In the rows, zero is written as 128.
Here are made-up objects, facts about them, and rows of numbers that follow some of those facts. Name the object behind each unnamed row.

There are 3 kinds of fact about the objects: Θ, π, Σ.
gedin Θ 698; nadris Θ 698; kligre Θ 482
nupo Θ 698; mobribre Θ 811; vogem Θ 698
vidri Θ 811; peta Θ 698; vuta Θ 698
furim Θ 893; niklol Θ 893; brasam Θ 811
plolo Θ 277; repi Θ 893; gasa Θ 893
brodroklel Θ 698; gipe Θ 277; vazudim Θ 698
kedru Θ 277; stadro Θ 698; plozotu Θ 698
zofovam Θ 698; skena Θ 698; vunim Θ 893
stuflus Θ 811; brilom Θ 698; fufas Θ 698
fipli Θ 893; braplen Θ 811; rutrok Θ 811
davo Θ 698; klovo Θ 893; treskin Θ 811
zavesku Θ 698; nebra Θ 893; fofluden Θ 698
vaklem Θ 698; fleba Θ 698; vibuk Θ 811
buklegru Θ 118; skidrevir Θ 811; gatu Θ 698
stoflipen Θ 811; tonek Θ 698; skalor Θ 698
klifluk Θ 698; nivis Θ 698; musu Θ 698
sipu Θ 698; fezas Θ 698; vopo Θ 698
kledror Θ 811; tipir Θ 482; pupobrul Θ 893
fluklun Θ 698; skalo Θ 698; gebi Θ 698
rogok Θ 698; stiskan Θ 698; groflum Θ 893
zakezar Θ 893; vuva Θ 698; flevo Θ 893
klumin Θ 698; bolem Θ 698; tregriflon Θ 482
kluplur Θ 277; fidran Θ 698; nadrul Θ 893
vibrustes Θ 698; vivitru Θ 698; movi Θ 707
rabu Θ 698; droplifir Θ 893; fedrun Θ 698
trukil Θ 811; begik Θ 893; drogis Θ 698
grabu Θ 277; moduluk Θ 698; lidam Θ 811
nefun Θ 698; grobro Θ 482; bragri Θ 811
zife Θ 698; kobri Θ 698; kedri Θ 698
fuzor Θ 811; ploga Θ 698; brifugim Θ 811
brovun Θ 698; dufli Θ 698; viplak Θ 698
skete Θ 811; zeskan Θ 698; drubrer Θ 893
zoka Θ 118; zoskol Θ 698; nosken Θ 698
geplu Θ 811; ploklunur Θ 698; zekope Θ 811
zabrom Θ 698; trubos Θ 698; bosem Θ 482
flebezok Θ 811; rodrosis Θ 811; leplom Θ 698
triplom Θ 811; mibre Θ 811; flusel Θ 811
flugrus Θ 482; bodruva Θ 698; nifam Θ 698
sigra Θ 482; klustim Θ 811; lunem Θ 811
nobrosas Θ 811; vatrol Θ 698; fubutris Θ 698
nusko Θ 811; treke Θ 698; skiklan Θ 277
sitim Θ 698; noflak Θ 811; dizem Θ 893
tupogres Θ 118; netrir Θ 811; luvel Θ 698
kige Θ 698; kekle Θ 893; storek Θ 811
logrek Θ 698; drabra Θ 698; stekluk Θ 811
zivabrun Θ 277; dozik Θ 811; gofos Θ 698
zinim Θ 811; skiditra Θ 893; zukli Θ 698
kazu Θ 893; skisok Θ 811; zunum Θ 698
ledreflel Θ 698; pifel Θ 698; sesem Θ 811
gruskiskis Θ 698; bubrem Θ 698; foplal Θ 811
flunum Θ 698; drenugro Θ 811; gronis Θ 482
flesus Θ 118; sustom Θ 698; pleba Θ 698
risti Θ 811; gusum Θ 811; tuguvak Θ 893
flasken Θ 698; gedin π skiklan; gedin π gebi
nadris π bolem; mobribre π vuta; vogem π groflum
vogem π flevo; vogem π pupobrul; vogem π klumin
furim π brifugim; brasam π nifam; brasam π gusum
plolo π kluplur; gasa π nupo; gipe π flesus
vazudim π flebezok; kedru π zoskol; kedru π klifluk
stadro π groflum; stadro π droplifir; stadro π fubutris
vunim π zofovam; vunim π flesus; vunim π fedrun
brilom π zunum; braplen π trukil; braplen π sesem
nebra π sesem; vibuk π fidran; vibuk π bubrem
skidrevir π zoka; fezas π grabu; tipir π skalo
tipir π zukli; rogok π sigra; rogok π nupo
rogok π zunum; stiskan π triplom; zakezar π lidam
zakezar π nifam; zakezar π stoflipen; vuva π skena
nadrul π treskin; vibrustes π vidri; vibrustes π zukli
movi π brovun; movi π nefun; rabu π brovun
grobro π sigra; grobro π groflum; grobro π sipu
grobro π stekluk; kedri π flusel; ploga π vaklem
ploga π triplom; ploga π nupo; viplak π tonek
viplak π begik; skete π fluklun; skete π fleba
zeskan π sigra; zeskan π nivis; nosken π lidam
ploklunur π pifel; ploklunur π stekluk; zekope π skiklan
zekope π bubrem; zabrom π fluklun; rodrosis π flusel
leplom π groflum; klustim π klovo; nobrosas π zavesku
nusko π bragri; nusko π brifugim; nusko π geplu
treke π netrir; treke π gebi; treke π zunum
tupogres π fufas; kekle π drubrer; storek π vaklem
storek π bolem; logrek π noflak; logrek π gatu
drabra π fofluden; dozik π tonek; gofos π moduluk
zinim π klovo; zinim π sesem; skiditra π trukil
skisok π kluplur; skisok π nupo; skisok π treskin
ledreflel π trubos; ledreflel π begik; foplal π fofluden
foplal π pupobrul; foplal π pifel; gronis π fipli
gronis π brodroklel; pleba π fidran; pleba π fuzor
flasken π drubrer; gedin Σ skidrevir; nadris Σ fubutris
kligre Σ mibre; nupo Σ nefun; mobribre Σ klovo
vogem Σ nefun; vidri Σ droplifir; vuta Σ gasa
furim Σ vuva; niklol Σ kedri; brasam Σ moduluk
plolo Σ bolem; repi Σ ploga; brodroklel Σ fubutris
gipe Σ stuflus; vazudim Σ moduluk; kedru Σ droplifir
stadro Σ nobrosas; plozotu Σ sitim; zofovam Σ peta
skena Σ lidam; vunim Σ gasa; stuflus Σ flasken
brilom Σ gasa; fufas Σ mibre; fipli Σ vuva
braplen Σ mibre; rutrok Σ peta; davo Σ rogok
treskin Σ skidrevir; zavesku Σ tregriflon; nebra Σ vidri
fofluden Σ stuflus; vaklem Σ gasa; fleba Σ fubutris
vibuk Σ vuva; buklegru Σ vuva; gatu Σ stuflus
stoflipen Σ drabra; skalor Σ ploga; klifluk Σ sitim
nivis Σ stuflus; musu Σ lidam; sipu Σ fubutris
fezas Σ bolem; kledror Σ peta; tipir Σ flasken
pupobrul Σ kazu; fluklun Σ nobrosas; skalo Σ rogok
gebi Σ stuflus; rogok Σ skisok; stiskan Σ fubutris
groflum Σ stuflus; zakezar Σ bolem; vuva Σ ploga
flevo Σ ploga; klumin Σ gasa; bolem Σ skidrevir
tregriflon Σ ledreflel; kluplur Σ zukli; fidran Σ kedri
nadrul Σ vuva; vibrustes Σ tuguvak; vivitru Σ gruskiskis
movi Σ tregriflon; rabu Σ skisok; fedrun Σ peta
trukil Σ skidrevir; begik Σ stuflus; drogis Σ skidrevir
grabu Σ peta; lidam Σ ledreflel; grobro Σ bolem
bragri Σ zukli; zife Σ zukli; kobri Σ rogok
kedri Σ gruskiskis; fuzor Σ kazu; ploga Σ vopo
brifugim Σ tuguvak; brovun Σ tuguvak; dufli Σ kazu
viplak Σ nobrosas; skete Σ stuflus; zeskan Σ vopo
drubrer Σ peta; zoka Σ tuguvak; zoskol Σ peta
nosken Σ tonek; geplu Σ vuva; ploklunur Σ sitim
zekope Σ klovo; zabrom Σ moduluk; trubos Σ stoflipen
bosem Σ bolem; flebezok Σ sitim; rodrosis Σ peta
leplom Σ sitim; triplom Σ treke; flusel Σ gruskiskis
flugrus Σ droplifir; bodruva Σ stoflipen; nifam Σ ledreflel
sigra Σ fubutris; klustim Σ vidri; lunem Σ ledreflel
nobrosas Σ skidrevir; vatrol Σ mibre; fubutris Σ nefun
nusko Σ flasken; treke Σ mibre; skiklan Σ vidri
sitim Σ klovo; noflak Σ vuva; dizem Σ stuflus
tupogres Σ vidri; netrir Σ peta; luvel Σ nobrosas
kige Σ fubutris; kekle Σ flasken; storek Σ vuva
logrek Σ kedri; stekluk Σ zukli; zivabrun Σ nobrosas
dozik Σ rabu; gofos Σ gasa; zinim Σ gruskiskis
skiditra Σ gasa; zukli Σ gruskiskis; kazu Σ klovo
zunum Σ nefun; pifel Σ stoflipen; sesem Σ kedri
bubrem Σ stoflipen; foplal Σ droplifir; flunum Σ tonek
drenugro Σ tuguvak; gronis Σ tuguvak; flesus Σ vidri
sustom Σ gasa; pleba Σ sitim; risti Σ treke
gusum Σ ledreflel; tuguvak Σ moduluk

Some objects and their rows:
zivabrun: [174 164 125 118 123  92 121 114 183 114 106 119 131 120 124 160 141 163
 214 136 156  70  92 116 147 123]
leplom: [107 106 123 153 151 117  99 166 145 121 120 153  88 166 122 135 166  71
  64 137  50 114 154 133 137 169]
sitim: [136 140 106 128 138 148  97 167 126 146 148 145 104 135 132 141 131 100
  98 128 117 157 142 165 132 208]
luvel: [122 129 118  98 128 104 119 113 133 128 121 100  93 141 107 133 132 109
 100 123 160 122 147 159 156 136]
drabra: [121 129 120 154 136 109 131 142 141  89 123 134 104 135 120 130 130  65
  85 112  73 134 155 159 136 167]
sipu: [120  90 170 144 113  82 131 149 126 120 118 104 104 160 116 116 121  96
  57 122  70 137 108 113 137 120]
fofluden: [129 120 145 144 153 124  74 135 128 122 137  98  98 137 105 106 100 121
  66 104  49 118 131 165 167 100]
sustom: [113 120 109 112 120 121 109 140 120 125 133 110 100 153 114 120 119 125
 102 125 136 144 131 150 142 157]
ploklunur: [ 98 113 101 157 151 119 100 165 141 115 117 159  91 171 120 137 175  72
  79 137  57 113 156 125 136 173]
gedin: [138 139  81 117 132 105 205  85  88 133 120 106 107 205  87 140 183  94
 107 143 132 101 158 145 134 145]
gofos: [105 119  93 111 124 127 117 139 121 112 122 119 100 160 114 121 129 117
 107 121 138 131 141 144 138 166]
zavesku: [125 118 132 113 121 118 107 143 120 135 142 109 112 145 119 121 106 135
  91 120 134 153 124 162 150 151]
fufas: [125 121 126 108 118 123 106 144 122 135 139 108 110 145 115 122 107 132
  92 120 136 146 125 151 152 148]
noflak: [118 126 150 164 141 143 148 123 117 137 149 113 179  96 156 125 130 178
 140 171 167 160 148 101 158  62]
fuzor: [151 116 101 134 132 147 190 129 109 184 170 127 156 141 148 128 142 157
 138 170 124 108 147  85 116 110]
bragri: [120 108 132 123 120 137 149 132 131 146 151 112 143  91 158 113 104 158
 141 140 142 132 138  67 112  95]
flebezok: [129 115 121 131 144 151 128 152 139 177 156 133 136 104 157 125 126 156
 135 160 129 127 144  70 116 115]
zakezar: [135 145 112 119 117 142 117  90 178 105  66 143 163  94 131 167 127 164
 220 124 166  54 143 101 129 139]
fipli: [156 161 178 172 117 146 119 120 149 136 110 153 213 106 136 153 123 187
 188 157 168 113  98 139 164  84]
droplifir: [171 149 194 176 117 120 136 123 181 129 111 176 181  85 141 154 117 118
 163 123  77  80  94 118 120 109]
kekle: [141 159 120 136 124 163 119 107 158 111  99 164 164 110 129 140 127 164
 220 119 117  69 108 120 118 105]

Which object is each row?
No name comes twice in this set of rows, the named rows included.
[141  83 234 149  92  97  76 106 112 178 111 179 177 166  98 131 126 107
  38  83 102 136 104 146  99  60] : sigra
[101 116 113 133 147  80 128 112 152  86  90 125  81 159 104 134 168  62
  85 122  94  88 175 141 146 124] : stadro
[ 98 128  79 122 166 172 136 114 115 102 129 124 122  96 140 101 133 153
 181 124 100  97 162  89 108  83] : skete
[162 139 121 129 144 139 150 104  69 167 153  89 123 181  85 118 136 140
  93 123  85 129 109 161 142 111] : gebi
[111 107 112 110 100 107 129 149 118 104 130 105 104 159 119 114 105 125
  99 118 134 143 113 134 136 155] : kige
[135 111 200 116 129 109 119 136  86 174 120  87 100 141 106 129 123 127
  68 126 128 182  60 104 113 127] : nupo
[133 164 176 173 139 156 133 107 124 123  73 164 190 108 128 163 173 165
 205 157 164 134  81 101 124  93] : nadrul
[172 178 195 124 120 144 125 140 184 158 151 226 151  76 153 128 135 125
 195 136 146 101  56 174 109 102] : klovo
[ 84 100 102 154 130  92 138 144 141  67  96 138  91 170 116 120 157  64
  80 116  57 104 157 120 134 143] : vogem
[151 148 179  96 145  99 109 101 118 157 118  92  87  97 110 144 124  98
  90 112 176 165 112 161 135 139] : bolem
[114 135 128 143 129 127 119 142 112 115 128 111 141 153 118 128 133 135
  93 142 156 168 140 171 173 143] : skalor
[ 95 131 119 105 143 131 172 127 145 110 153 173 102 100 154  87 160 112
 172 150 143 109 125 101  91  62] : klustim
[126  94 175 161 138 106 162 132 139 146 139 123 139  97 152 117 125 114
  97 147  64 111 125  51 114  63] : stekluk
[131 139 113 108 147 148  74 132 107 129 143  94 103 140 107 109  97 153
 101 102 104 138 123 175 156 129] : gatu

The same objects again, as new rows of numbers:
Named rows:
drenugro: [135 111 137 121 119 130 117 121 112 117 117 139 133 133 123 149 146 131
 122 143 139  81 105 110 142 119 156 131 131 105 124 115 158 126 136 146
 136 142 137 120 114 116 125 126]
ploklunur: [138 127  95 114 101 127 123  93 161 142 167 156 109  89 118 104 137 149
 155 113 122 167 141 117 135 145 126 124 111 159 103 130  92 125 102 115
 137 130 120 128 136  78  99 167]
sitim: [115 168 118 114 159 134 140 132 164 165 177 139 138 139 138  78 152 171
 154 126 131 193 174  97 148 152 122 137 143 157 137 126  86 115 118 127
 110 158  81 135 140 121 126 158]
pleba: [140 126  95 112 100 129 123  94 159 142 169 157 107  90 116 106 136 151
 153 113 123 166 141 119 134 144 123 123 112 159 100 129  92 123 102 112
 136 129 120 127 137  79  98 167]
fidran: [135 144 114 143 136 155 142 110 137 124 137 128 142 115 129  99 132 131
 133 116 144 147 131 155 119 135 139 138 133 129 135 134  98  98 139 134
  98  81 123 151 159 142 130 118]
furim: [139 126 159 123 164 115 116  80 146 100 115  86  94 105 118 155  98  64
  89 148 155 140 129 139  97 124  72 105 121 154 114 135 106 228 114  77
 172 147 149 133  94  65 124 167]
brifugim: [127 115 131 140 178 159 120 109 105  99 117 127 154 144 123 135 145 123
 110 154 179  77  93 106 127 135 151 150 145  84 153 113 147 124 155 150
 119 117 121 152  99 113 132 135]
peta: [109 141 113 138 146 134 140 158 138 154 161 118 135 141 139  93 117 153
 142 121  99 189 158 116 123 143 120 126 146 146 144 138 104 118 118 122
 123 140 109 134 152 164 151 140]
zoskol: [143 153 129 142 138 151 133 117 150 133 129 159 120 107 129  87 134 149
 124 126 110 148 142 185 144 117 139 121 146 136 132 131 132 108 150 122
  70  71 139 131 139 174 111  99]
kedru: [134  53 202  65  58 121 113 144 114 121 108 217 104 140 128 146 148 178
 127 155 108  97 115 100 132 130 156 126 151  88 118  79 242 144 122 142
 126 149 168  92  94 132 112 142]
trubos: [131 156 115 132 116 155 155 114 144 123 125 140 132 108 137  96 133 133
 129 119 139 146 137 169 119 123 145 142 135 136 129 136  97  84 129 149
  90  86 136 133 163 155 130  94]
ledreflel: [107 139  95 115  99 125 151 154 145 157 161 134 109 127 145  90 108 161
 147 129  81 207 161 113 115 132 122 122 141 165 122 148 103 116  91 126
 140 170 138 109 148 174 153 135]
brodroklel: [134 116  98 154 171 132 137 142  97 127 133 103 148 124 141  87 126  99
 142  97 155 128 136 173 121  96 112 128 142 126 109 126 148  65 158 138
 119  82 102 155 226 127 158  96]
zivabrun: [110  64 191  78  76 130 130 176 103 129  91 187 127 152 137 191 153 154
 128 140 141  63 105 109 105 159 136 169 145  63 133  82 191 115 136 167
 138 127 136 111 104 119 124 143]
sustom: [134 126 107 140 118 140 131 115 143 132 146 136 123 101 123 112 124 133
 142 110 119 153 134 149 123 131 126 125 123 143 118 134 110 111 125 119
 122 100 125 137 151 119 120 135]
drabra: [107 127  98 129 120 127 138 157 142 156 168 126 121 132 136  97 105 160
 148 125  78 205 157 101 111 146 117 119 139 160 131 142 103 133  98 110
 147 164 119 126 139 155 152 161]
fofluden: [118 147 110 154 132 156 138 128 141  97 111 143 143 129 123  84 103 122
 141 104 133 151 132 142 114 132 122 141  92 132 148 138 126 105 118 149
  89  76 107 148 123 139 118  83]
foplal: [133  96 122 109  94 122 112 117 116 119 125 144 117 121 117 159 135 135
 127 145 119  93 104  92 134 121 150 126 118 117 113 121 155 140 114 136
 159 163 151 111 101 107 118 145]
nosken: [138 109 100 134  71 138 125 101 146 132 163 134 121  97 108 136 109 146
 144 109  94 173 126 122 106 163 142 120 107 153 121 147  78 147  98 106
 147 118 139 135 126 114 114 173]
vogem: [140 100  88 133  89 128 125 110 131 129 159 131 112  98 118 109 105 137
 142 113  96 165 128 138 109 132 132 110 121 153 103 141 114 124 106 107
 146 119 151 131 154 127 134 152]
skalo: [142 153 142 147 131 143 131 127 147 139 128 144 134 114 124 110 134 145
 132 110 105 144 145 179 148 122 143 116 135 133 135 130 125 107 155 117
  75  74 128 131 150 167 108 100]

Name these rows:
No name comes twice in this set of rows, the named rows included.
[142 125 109 156 130 152 143 111 116 115 143 113 150 119 127  95 118 128
 125 114 132 145 123 169 110 127 153 130 145 127 134 140 111  96 145 131
 100  76 141 155 174 161 150 113] : sipu
[132 130 159 138 121 153 131 107 119 103 111 123 166 146 118 165 145 131
 109 145 159  82  97 106 127 146 185 152 128  90 163 124 120 129 147 155
 110 118 139 142  92 141 126 118] : gusum
[129 117 130 133 181 144 112 125 102 110 109 135 141 140 130 129 149 121
 115 148 169  69 105 118 144 110 136 139 147  92 133 105 180 109 163 150
 120 122 116 139 124 117 132 118] : sesem
[103 144 134 145 159 154 148 152 150 148 137 123 126 125 141 128 112 142
 137 127  95 204 164 126 113 136 116 129 145 151 158 136 116 136 126 120
 130 150 106 131 168 161 156 134] : vopo
[146 168 135 128 152 150 130 102 167 140 140 170 123 104 129  80 153 160
 130 127 130 150 153 169 160 125 140 125 146 141 130 119 117 101 147 123
  60  81 125 130 132 143  96 109] : klifluk
[130 110 106 131  99 145 127 108 155 132 138 144 102  82 119 135 113 131
 142 115 100 174 140 137 111 132 123 118 112 159 113 138 111 139 105 108
 150 124 134 126 152 108 117 153] : zeskan
[126 100  80 134 105 123 125 118 131 135 160 119 123  99 118 130 118 119
 159  96 124 154 133 118 112 142 110 129 100 151 101 135 100 118 106 117
 169 124 107 142 171  69 127 165] : gofos
[132 189 154 113 132  95 143 109 124  78  92  94 131 161 137  76 101  72
  96 130 175 108 130 159 118 102  93 126  92 137 121 145 115 143 106 142
  90 107 153 117  76 142 116  51] : begik
[135 109 125  99 101 121 112 104 129 123 133 155 115 117 117 151 149 142
 133 144 134  94 111  82 147 129 149 130 118 118 113 114 147 138 113 137
 155 169 138 111  96  87 106 151] : zekope
[145 157 180 117 148 104 128  96 141 108 105  85 109 123 125 148 116  67
  89 138 159 123 142 163 115 108  88 107 120 147 118 134 107 193 129  94
 138 132 150 117 115 100 122 120] : repi
[138 148 121 136 133 136 142 129 139 137 128 137 130 112 134 102 140 131
 137 108 129 139 147 173 142 112 133 129 131 136 119 128 125  82 145 136
  89  84 122 130 179 148 125  90] : brovun
[120 126  82 112  60 124 141 138 152 155 137 151  84  77 134 137 113 142
 139 116  84 149 134 157 109 137 111 135 119 154  94 145  86 109  97 125
 149 115 154 101 138 137 111 144] : viplak

The same objects again, as new rows of numbers:
Named rows:
foplal: [131 110 158 111 132 122 140 155 137 141 140 125 113 126 116 126  69 105
 135 121 121 100 132  41 143 118 109  73 104 125  86 138 131]
geplu: [127 150 118 124 148 124 131 154 140 146 128 133 125 139 145 138  85 117
 118 110 135 110 150  96 122 118 103 126 115 122 103 137 130]
brodroklel: [123 132 123 116 123 119 115 123 148 130 131 136 136 114 120 123 148 130
 138 140 123 130 130 185 138 115 143 121 132 125 147 133 137]
vuta: [119 133 134 118 123 122 115 124 147 132 133 136 139 112 100 118 146 131
 138 142 124 131 134 181 138 119 140 125 139 126 145 136 136]
stuflus: [129 133 136 117 142 128 128 155 129 145 125 125 113 144 149 137  93 112
 128 125 125 111 155  80 117 123 101 131 102 128  99 151 134]
nivis: [110 111 145 117 122 127 128 125 153 135 133 117 155 109  88 101 150 135
 142 154 120 118 120 172 145 116 136 116 133 125 132 130 146]
fuzor: [114 143 117 117 155 122 126 134 139 140 124 136 145 145 141 128  93 118
 130 100 126 103 136  33 118 117 103 133 102 123 104 139 134]
zakezar: [135 110 131 116 126 123 139 137 123 140 132 150 110 130 132 140 106 125
 155 138 111 117 162 130 124 132 118 110 151 126 144 130 117]
droplifir: [132 106 167 107 135 128 148 138 156 141 131 142 147 130 128 111 114 115
 128 135 115 118 136 121 148 117 113 126 132 122 126 118 139]
skiklan: [ 97 143 104 117 152 120 122 130 153 137 119 126 151 135 149 128 119 136
 127 110 127 108 130  48 125 117 112 120  97 119 110 133 142]
sesem: [142 153 153 112 146 124 113 155 130 144 115 135 159 149 167 129  88 103
 103 112 155 106 151  60 128 118 113 157  83 116 119 138 128]
sipu: [114 108 147 111 122 121 130 125 164 131 140 123 152 104 100 102 143 129
 135 146 118 120 111 164 156 109 143  95 131 123 132 119 147]
gatu: [117 131 136 118 121 127 116 126 143 134 128 133 138 116  96 124 150 131
 142 151 121 133 138 190 135 119 139 133 137 127 136 145 142]
vivitru: [122 126 128 116 119 120 116 122 143 131 135 135 129 111 103 119 142 132
 141 142 123 130 132 174 140 121 140 118 137 126 148 138 134]
flasken: [126 123 128 113 115 122 117 128 137 133 135 131 106 112  87 116 143 137
 147 149 121 134 137 179 139 126 136 119 140 128 146 150 135]
musu: [121 128 131 116 120 121 116 124 144 132 135 135 129 110  97 117 143 133
 143 143 123 130 132 174 140 122 139 120 138 127 149 140 134]
zoskol: [120 132 133 118 123 122 115 123 147 132 133 136 139 111 102 118 147 131
 140 140 123 131 134 182 138 118 140 125 139 126 148 136 136]
vaklem: [113 120 130 123 127 121 120 126 148 135 133 114 165 107 136 100 153 135
 133 144 127 111 127 194 134 122 133 139 136 123 166 118 131]
skisok: [131 111 117 117 140 117 136 154 121 144 134 106 116 130 177 112  87 121
 129 119 131  88 140  65 124 130  93 116 105 124 132 133 117]
rutrok: [128 136 129 119 143 122 128 150 131 142 129 131 129 139 153 138  85 108
 127 112 129 103 148  68 120 120 106 120 102 125 107 139 126]
klustim: [146 139 142 111 136 120 118 154 115 142 122 134 131 143 148 132  75 108
 124 116 152 101 148  47 130 125 112 132  90 117 120 147 120]

Rows to name:
No name comes twice in this set of rows, the named rows included.
[125 131 131 113 123 119 115 125 151 131 135 135 123 113 120 117 149 132
 132 138 121 136 137 189 138 118 137 127 135 127 150 137 139] : nefun
[100 134 104 114 134 120 117 106 156 129 126 137 153 122 104 104 158 154
 144 130 121 128 115 132 137 112 139 128 132 124 141 133 148] : bubrem
[124 110 158 107 114 121 127 128 154 132 145 130 111 100  68 106 134 131
 142 148 117 129 126 157 155 120 138  92 139 128 133 139 141] : drabra
[125 109 104 120 117 117 130 131 137 135 141 111 112 100 103  92 136 155
 145 148 135 113 119 189 148 130 124 108 153 121 170 129 124] : ploga
[124 131 127 115 121 121 119 127 148 134 137 134 113 109  92 113 142 141
 135 142 127 135 136 183 142 123 134 119 145 126 149 141 135] : vopo
[130 133 111 117 118 120 124 130 144 135 138 136  98 108  74 111 133 151
 140 141 133 138 132 194 149 124 132 106 157 124 147 144 134] : vuva
[121 136 141 115 126 122 114 125 154 133 135 135 128 112 109 116 151 132
 129 140 119 138 145 189 133 120 136 136 141 128 149 138 139] : tonek
[139 116 133 110 134 124 137 135 137 139 125 148 128 138 150 123 114 121
 136 132 122 122 146 134 135 126 111 141 134 121 147 128 128] : tuguvak
[124 129 149 116 122 120 115 119 145 131 138 136 127 106  74 109 136 127
 139 137 122 131 134 168 141 128 129 130 143 127 152 146 131] : sitim
[134 115 134 116 130 131 140 136 128 142 118 145 139 142 134 131 114 120
 145 143 120 119 145 141 133 124 114 142 133 121 132 134 132] : dizem
[133 137 115 121 139 125 136 150 136 145 129 140 121 136 142 139  89 123
 125 117 134 105 139  99 130 123 102 129 122 114 109 134 127] : buklegru
[126 143 138 120 150 123 127 153 145 144 133 130 116 138 171 140  96 104
 113 109 115 115 166 101 110 120 100 137 110 131 109 138 131] : lidam
[123 123 123 120 116 119 119 124 139 131 140 135 110 107  96 127 139 130
 151 144 114 132 140 191 135 125 137 107 149 130 146 143 129] : nosken
[101 117 116 116 133 120 124 117 159 132 131 119 170 114 128  93 160 145
 134 137 122 112 111 159 142 112 137 128 130 122 152 115 144] : zunum

